Below are the code and all the weights of a small trained network. Each question names an input and a class and asks about switching units off, where a switched-off unit gives its printed mean instead of its output.

import numpy as np


def w(rows, s, z=0):
    codes = np.array(rows[::2]) - 128.0
    scale = np.full(codes.shape[1], s)
    scale[-1] = z or s
    return codes * scale


def norm(h):
    return h / np.sqrt((h * h).mean(-1, keepdims=True) + 1e-5)


def f(y):
    return np.maximum(y, 0)


def log_softmax(a):
    a = a - a.max(-1, keepdims=True)
    return a - np.log(np.exp(a).sum(-1, keepdims=True))


def net(x, mask):
    res = np.array(x, float).reshape(1, 3) / 4 @ E
    u = 0
    for l in range(3):
        y = f(norm(res) @ A[l][:, :-1].T + A[l][:, -1])
        res = res + np.where(mask[u : u + 7], y, B[l][:, -1]) @ B[l][:, :-1]
        u += 7
    return log_softmax(norm(res)[-1] @ U[:, :-1].T + U[:, -1])


A, B = {}, {}
E = w([
[135,124,194,219,125,217],'x0',
[108,165,45,132,150,174],'x1',
[185,162,162,105,254,91],'x2',
],0.0046)
A[0] = w([
[58,137,98,45,2,154,175],'0.n1',
[213,147,106,211,151,171,23],'0.n2',
[236,217,131,107,200,78,113],'0.n3',
[224,131,201,85,193,221,133],'0.n4',
[113,95,154,233,38,198,88],'0.n5',
[144,89,240,178,147,68,70],'0.n6',
[95,52,161,63,86,89,1],'0.n7',
],0.0057,0.004)
B[0] = w([
[165,212,151,145,185,87,253],'0.n1',
[175,126,158,96,187,186,146],'0.n2',
[125,25,90,136,80,174,211],'0.n3',
[77,190,148,129,167,81,192],'0.n4',
[112,74,100,107,76,153,220],'0.n5',
[45,182,137,140,144,89,180],'0.n6',
[243,159,160,2,23,213,149],'0.n7',
],0.007,0.0059)
A[1] = w([
[120,125,169,202,156,66,71],'1.n1',
[113,172,145,145,175,196,51],'1.n2',
[92,80,145,118,54,82,87],'1.n3',
[108,40,156,178,83,82,13],'1.n4',
[95,57,115,118,110,229,2],'1.n5',
[213,125,168,57,93,116,188],'1.n6',
[124,156,116,171,156,255,77],'1.n7',
],0.0082,0.0042)
B[1] = w([
[51,180,130,146,63,141,174],'1.n1',
[109,88,121,165,91,60,181],'1.n2',
[125,79,136,45,221,73,201],'1.n3',
[177,64,166,71,253,34,164],'1.n4',
[93,177,93,172,89,141,193],'1.n5',
[146,89,160,214,54,206,252],'1.n6',
[222,78,141,115,75,76,236],'1.n7',
],0.0064,0.0038)
A[2] = w([
[110,182,225,66,105,148,131],'2.n1',
[142,14,176,175,168,135,95],'2.n2',
[108,81,2,84,221,181,3],'2.n3',
[64,93,137,45,90,138,94],'2.n4',
[87,113,159,18,115,68,40],'2.n5',
[136,173,37,108,156,84,113],'2.n6',
[60,114,151,146,98,167,94],'2.n7',
],0.0082,0.0046)
B[2] = w([
[167,157,2,173,107,179,205],'2.n1',
[106,125,175,38,207,87,255],'2.n2',
[219,118,118,184,12,165,208],'2.n3',
[180,84,167,111,186,81,184],'2.n4',
[193,32,191,83,148,113,186],'2.n5',
[45,177,160,143,166,143,230],'2.n6',
[116,194,130,94,158,149,169],'2.n7',
],0.0091,0.0041)
U = w([
[221,84,41,187,25,163,251],'0',
[147,1,205,44,210,30,8],'1',
[28,232,92,210,197,57,109],'2',
],0.01,0.0016)

Each question gives the input, the list of numbers given to net, and the class t.
The units are the neurons (one row each of A and B). Each row of codes is followed by its name. A weight is (code - 128) times the scale printed after its matrix; where a second scale follows, it is the last column's (A, B and U).
mask holds one flag per neuron, layer by layer. A switched-off neuron (its flag False) gives its mean, the last column of its row in B, instead of its output. The means were averaged over made-up inputs and are rounded, as every weight is.
A unit's drop is (log p(t) with every unit on - log p(t) with that unit switched off) / (log p(t) with every unit on - log p(t) with every unit switched off).
The circuit of an input: a set's keep is (log p(t) with only the set's units on - log p(t) with every unit switched off) / (log p(t) with every unit on - log p(t) with every unit switched off). Starting from the 12 units with the biggest drops (on a tie, the unit counted first), units are removed one at a time, each time the one whose removal leaves the highest keep (on an exact tie, the one counted first), for as long as the keep stays at least 0.8.
circuit, biggest first: the units of the circuit, biggest drop first
unit that matters most: the unit with the biggest drop
k most important neurons: the k neurons with the biggest drops, biggest first
top k neurons in layer l: the k neurons of layer l with the biggest drops, biggest first
drop when u is switched off: that unit's drop, to one decimal
input [-6,3,8], class 0: circuit, biggest first	[2.n3; 0.n3]
input [0,4,6], class 0: circuit, biggest first	[0.n3; 2.n3]
input [-5,8,7], class 0: circuit, biggest first	[2.n3]
input [-1,3,8], class 0: circuit, biggest first	[0.n3; 2.n3]
input [5,5,4], class 1: 2 most important neurons	[0.n1; 1.n7]
input [1,0,3], class 2: 2 most important neurons	[0.n5; 0.n4]
input [8,-3,8], class 2: 3 most important neurons	[0.n4; 1.n1; 0.n6]
input [1,-4,-7], class 1: 2 most important neurons	[0.n5; 1.n3]
input [1,0,-7], class 1: top 2 neurons in layer 0	[0.n5; 0.n7]
input [2,7,4], class 1: 2 most important neurons	[1.n7; 0.n1]
input [2,0,5], class 2: top 2 neurons in layer 1	[1.n1; 1.n3]
input [-5,-8,-1], class 0: 2 most important neurons	[0.n7; 1.n6]
input [3,-1,5], class 2: drop when 1.n1 is switched off	0.1
input [-8,5,-8], class 2: unit that matters most	0.n1
input [-2,2,1], class 0: drop when 2.n3 is switched off	0.2
input [-7,3,-7], class 2: drop when 0.n1 is switched off	2.4
